Here is a tiny trained network, its code and every weight. The questions are about switching its units off for an input and a target symbol, where a switched-off unit gives its printed mean instead of its output.

import numpy as np


def w(rows, s, z=0):
    codes = np.array(rows[::2]) - 128.0
    scale = np.full(codes.shape[1], s)
    scale[-1] = z or s
    return codes * scale


def norm(h):
    return h / np.sqrt((h * h).mean(-1, keepdims=True) + 1e-5)


def softmax(a):
    e = np.exp(a - a.max(-1, keepdims=True))
    return e / e.sum(-1, keepdims=True)


def log_softmax(a):
    a = a - a.max(-1, keepdims=True)
    return a - np.log(np.exp(a).sum(-1, keepdims=True))


def net(x, mask):
    ids = ['αβγδεζηθμξπστφψω'.index(c) for c in x.split()]
    T = len(ids)
    res = E[ids] + P[:T]
    u = 0
    for l in range(2):
        r = norm(res)
        for j in range(3):
            rows = slice(3 * j, 3 * j + 3)
            q, k, v = (r @ M[l][rows].T for M in (Q, K, V))
            z = softmax(np.where(np.tri(T) > 0, q @ k.T / 3**0.5, -1e9)) @ v
            o = O[l][rows]
            res = res + np.where(mask[u + j], z, o[:, -1]) @ o[:, :-1]
        u += 3
    return log_softmax(norm(res)[-1] @ U[:, :-1].T + U[:, -1])


Q, K, V, O = {}, {}, {}, {}
E = w([
[162,150,150,132,153,90,127,165,175,125],'α',
[140,106,102,112,131,179,122,147,135,137],'β',
[122,107,112,106,162,137,154,160,178,128],'γ',
[151,148,130,129,95,151,202,130,149,153],'δ',
[149,115,77,162,125,120,131,185,123,146],'ε',
[153,88,130,129,111,102,138,121,136,109],'ζ',
[158,142,191,115,107,137,105,170,105,127],'η',
[112,146,145,36,88,115,126,118,154,126],'θ',
[155,154,89,122,97,136,130,107,71,112],'μ',
[141,131,96,108,160,107,91,151,120,96],'ξ',
[119,126,152,124,172,124,171,175,115,94],'π',
[134,191,102,103,161,150,144,164,124,139],'σ',
[2,204,150,231,64,165,80,120,167,58],'τ',
[180,146,91,127,107,118,101,126,162,154],'φ',
[109,132,110,90,144,149,174,112,94,92],'ψ',
[151,180,121,125,134,70,161,119,115,92],'ω',
],0.0057)
P = w([
[61,83,152,158,95,128,107,100,99,166],'0',
[251,101,56,109,162,145,150,132,144,113],'1',
[245,113,72,103,156,139,158,137,149,89],'2',
[235,121,78,115,139,151,147,125,156,62],'3',
[202,117,79,114,123,149,150,147,167,65],'4',
[183,125,85,101,109,144,139,148,157,56],'5',
[167,127,88,96,98,145,141,168,167,51],'6',
[160,128,102,114,88,137,118,148,171,46],'7',
[144,139,80,88,75,137,147,167,179,43],'8',
[145,151,106,92,57,149,118,199,165,35],'9',
[134,153,108,78,35,143,108,200,180,33],'10',
],0.0019)
Q[0] = w([
[114,70,118,133,106,125,143,108,102,137],'0.h0',
[127,104,142,70,226,87,133,55,62,255],'0.h0',
[148,105,175,142,186,123,152,96,52,201],'0.h0',
[116,115,65,120,130,101,152,160,142,128],'0.h1',
[97,117,83,96,81,138,155,150,153,88],'0.h1',
[172,113,168,156,165,138,118,133,90,189],'0.h1',
[151,178,151,132,68,131,113,153,159,89],'0.h2',
[90,162,177,175,104,131,111,136,126,124],'0.h2',
[117,161,144,153,105,128,144,124,137,100],'0.h2',
],0.0054)
K[0] = w([
[101,149,84,151,158,148,108,90,155,128],'0.h0',
[139,56,2,212,246,68,189,56,130,183],'0.h0',
[152,101,46,246,239,139,168,108,78,177],'0.h0',
[78,107,75,158,119,122,140,119,99,127],'0.h1',
[76,133,125,195,102,157,97,110,143,98],'0.h1',
[185,84,131,100,154,87,149,185,93,213],'0.h1',
[82,200,160,214,104,171,99,111,165,110],'0.h2',
[142,144,58,162,124,154,110,103,203,9],'0.h2',
[124,171,104,143,147,151,149,119,138,109],'0.h2',
],0.0042)
V[0] = w([
[89,190,97,195,171,159,119,102,152,108],'0.h0',
[150,111,127,253,159,155,150,103,105,119],'0.h0',
[57,131,40,130,134,100,161,68,204,107],'0.h0',
[163,162,141,134,140,136,130,131,148,131],'0.h1',
[21,137,126,204,113,148,104,81,153,109],'0.h1',
[69,128,146,230,105,130,98,122,108,109],'0.h1',
[164,108,78,106,167,97,177,112,119,157],'0.h2',
[193,86,41,77,179,90,183,137,114,137],'0.h2',
[139,125,111,123,149,119,147,128,123,129],'0.h2',
],0.0034)
O[0] = w([
[65,166,179,119,93,117,84,153,109,180,44],'0.h0',
[118,114,140,41,25,98,128,218,112,127,50],'0.h0',
[194,214,251,96,128,157,59,154,163,145,94],'0.h0',
[109,143,104,160,120,113,132,117,134,156,139],'0.h1',
[146,172,200,203,105,190,87,167,127,82,17],'0.h1',
[150,181,176,186,117,151,66,150,156,63,43],'0.h1',
[183,89,157,49,128,104,138,131,98,174,175],'0.h2',
[222,99,166,24,168,117,115,138,86,172,253],'0.h2',
[137,120,142,103,137,113,130,126,113,148,146],'0.h2',
],0.0033,0.0031)
Q[1] = w([
[35,101,214,204,101,103,90,130,85,192],'1.h0',
[66,79,246,197,79,102,76,122,78,180],'1.h0',
[252,53,98,6,131,74,187,128,130,125],'1.h0',
[207,54,33,38,156,119,166,145,146,108],'1.h1',
[213,114,70,26,182,148,175,96,215,38],'1.h1',
[105,218,192,192,124,188,117,55,120,72],'1.h1',
[223,119,79,52,184,95,157,120,209,77],'1.h2',
[249,119,77,3,128,97,201,115,133,112],'1.h2',
[233,122,68,27,126,119,206,124,132,75],'1.h2',
],0.0051)
K[1] = w([
[218,104,49,68,191,120,177,115,144,106],'1.h0',
[253,50,57,29,154,86,188,121,121,90],'1.h0',
[108,148,238,183,2,123,69,200,163,38],'1.h0',
[74,173,201,206,73,178,28,197,130,79],'1.h1',
[77,222,231,157,76,174,80,117,193,32],'1.h1',
[150,139,114,25,128,119,166,31,133,91],'1.h1',
[42,185,178,163,130,133,56,169,167,128],'1.h2',
[81,206,180,190,57,186,82,160,151,96],'1.h2',
[64,196,230,197,60,180,59,171,122,72],'1.h2',
],0.0053)
V[1] = w([
[182,109,106,166,117,29,45,100,193,133],'1.h0',
[187,64,163,102,60,163,76,91,115,77],'1.h0',
[125,173,17,144,104,176,60,85,86,197],'1.h0',
[142,163,119,116,55,62,105,240,3,150],'1.h1',
[126,115,136,176,154,53,159,243,154,141],'1.h1',
[172,176,176,82,97,105,182,64,133,138],'1.h1',
[120,73,126,100,199,193,62,198,116,117],'1.h2',
[147,87,90,168,34,174,199,147,123,82],'1.h2',
[111,145,111,127,172,68,99,80,34,9],'1.h2',
],0.0046)
O[1] = w([
[148,114,72,107,80,15,68,80,200,112,228],'1.h0',
[174,43,190,99,35,115,61,78,96,126,250],'1.h0',
[143,180,2,137,117,192,72,116,100,177,93],'1.h0',
[119,160,134,145,107,77,105,195,37,192,147],'1.h1',
[51,109,135,139,137,67,149,190,161,150,163],'1.h1',
[222,150,158,173,141,118,158,133,128,149,68],'1.h1',
[94,85,135,56,116,179,46,199,113,58,168],'1.h2',
[74,38,147,181,87,139,151,65,108,180,235],'1.h2',
[114,130,127,146,203,74,99,69,45,35,155],'1.h2',
],0.0056,0.0026)
U = w([
[73,150,102,121,158,39,167,151,242,124,88],'α',
[100,76,107,84,74,255,91,129,121,149,90],'β',
[159,106,170,64,141,169,149,212,226,97,66],'γ',
[158,125,166,189,101,161,224,142,146,214,164],'δ',
[68,99,103,135,89,92,95,203,104,211,118],'ε',
[142,54,201,123,70,69,112,76,135,118,144],'ζ',
[50,88,31,186,120,132,186,81,109,86,113],'η',
[186,158,130,164,200,184,128,39,201,82,123],'θ',
[153,150,106,186,115,136,80,70,18,178,117],'μ',
[121,151,88,72,154,93,33,153,100,47,118],'ξ',
[42,100,191,134,180,117,178,187,100,107,162],'π',
[129,213,78,127,177,179,151,187,111,168,200],'σ',
[75,190,176,181,85,151,76,144,157,120,252],'τ',
[187,170,40,120,59,108,80,103,190,191,101],'φ',
[175,142,208,125,175,192,159,126,46,91,98],'ψ',
[188,198,151,182,168,29,161,124,88,127,123],'ω',
],0.0078,0.0035)

Each question gives the input, a string of symbols that net reads in full, and the target symbol t.
The units are the heads (3 rows each of Q, K, V and O). Each row of codes is followed by its name. A weight is (code - 128) times the scale printed after its matrix; where a second scale follows, it is the last column's (O and U).
mask holds one flag per head, layer by layer. A switched-off head (its flag False) gives its mean, the last column of its rows in O, instead of its output. The means were averaged over made-up inputs and are rounded, as every weight is.
A unit's drop is (log p(t) with every unit on - log p(t) with that unit switched off) / (log p(t) with every unit on - log p(t) with every unit switched off).
The circuit of an input: a set's keep is (log p(t) with only the set's units on - log p(t) with every unit switched off) / (log p(t) with every unit on - log p(t) with every unit switched off). Starting from all 6 units, units are removed one at a time, each time the one whose removal leaves the highest keep (on an exact tie, the one counted first), for as long as the keep stays at least 0.8.
units of the circuit, in order: the units of the circuit, biggest drop first
most important unit: the unit with the biggest drop
heads that matter: for each layer, one digit per head in row order, 1 if its drop is at least 0.15 and else 0, layers parted by /
input γ μ φ δ ψ, target γ: most important unit -> 1.h2
input γ φ π π ζ μ ζ φ ω ω, target γ: units of the circuit, in order -> (0.h0 1.h2 0.h1)
input ξ γ δ σ, target ξ: heads that matter -> 010 / 001
input ξ β ψ φ, target ξ: units of the circuit, in order -> (1.h2 0.h1)
input θ ε ε ε μ, target θ: units of the circuit, in order -> (1.h1 0.h0)
input ζ ζ ω σ ζ π ζ φ β ψ φ, target ζ: units of the circuit, in order -> (0.h1 1.h0)
input σ ε β ψ γ ε ζ α, target σ: units of the circuit, in order -> (1.h0 0.h0 0.h1)
input ε α β τ π μ ε ξ ψ π, target π: units of the circuit, in order -> (0.h0 0.h1 0.h2 1.h0)
input ζ β σ, target ζ: units of the circuit, in order -> (1.h0 0.h1)
input ε ξ ε ζ π φ β π δ ξ ω, target ε: units of the circuit, in order -> (0.h1 1.h1 0.h0)
input π δ ξ π μ ζ γ ξ ζ γ, target π: heads that matter -> 000 / 100
input ζ ξ τ δ ζ σ ω ξ ζ σ, target σ: heads that matter -> 101 / 100
input β ξ α τ ζ π, target π: heads that matter -> 111 / 101
input ζ δ δ ζ δ δ ζ ζ ψ, target ζ: heads that matter -> 010 / 100
input γ δ μ β ζ μ ζ, target γ: units of the circuit, in order -> (1.h2 0.h0)
input δ β ζ ε, target δ: units of the circuit, in order -> (1.h2 1.h0)
input φ ζ φ α δ θ ξ ζ θ, target φ: most important unit -> 1.h0
input γ β ζ β φ, target γ: units of the circuit, in order -> (1.h2 1.h0 0.h0)
input ζ ε φ ζ ξ ζ β, target ζ: units of the circuit, in order -> (1.h0 0.h1)
input σ η δ β ξ ζ σ π, target σ: units of the circuit, in order -> (1.h0 0.h0)
input δ δ ζ ζ ξ, target δ: heads that matter -> 000 / 001
input ζ ε ε ζ σ β ψ φ, target ζ: units of the circuit, in order -> (0.h1 1.h0)
input ξ ω π μ δ ξ ψ α, target ξ: most important unit -> 0.h1
input ψ δ β, target ψ: heads that matter -> 000 / 100
input φ φ ω β π ε φ α σ ζ, target φ: heads that matter -> 010 / 100
input ε β τ μ, target μ: heads that matter -> 111 / 101
input ξ ζ θ, target ξ: most important unit -> 1.h2
input ψ ζ ξ φ γ ζ ζ, target ψ: heads that matter -> 010 / 100
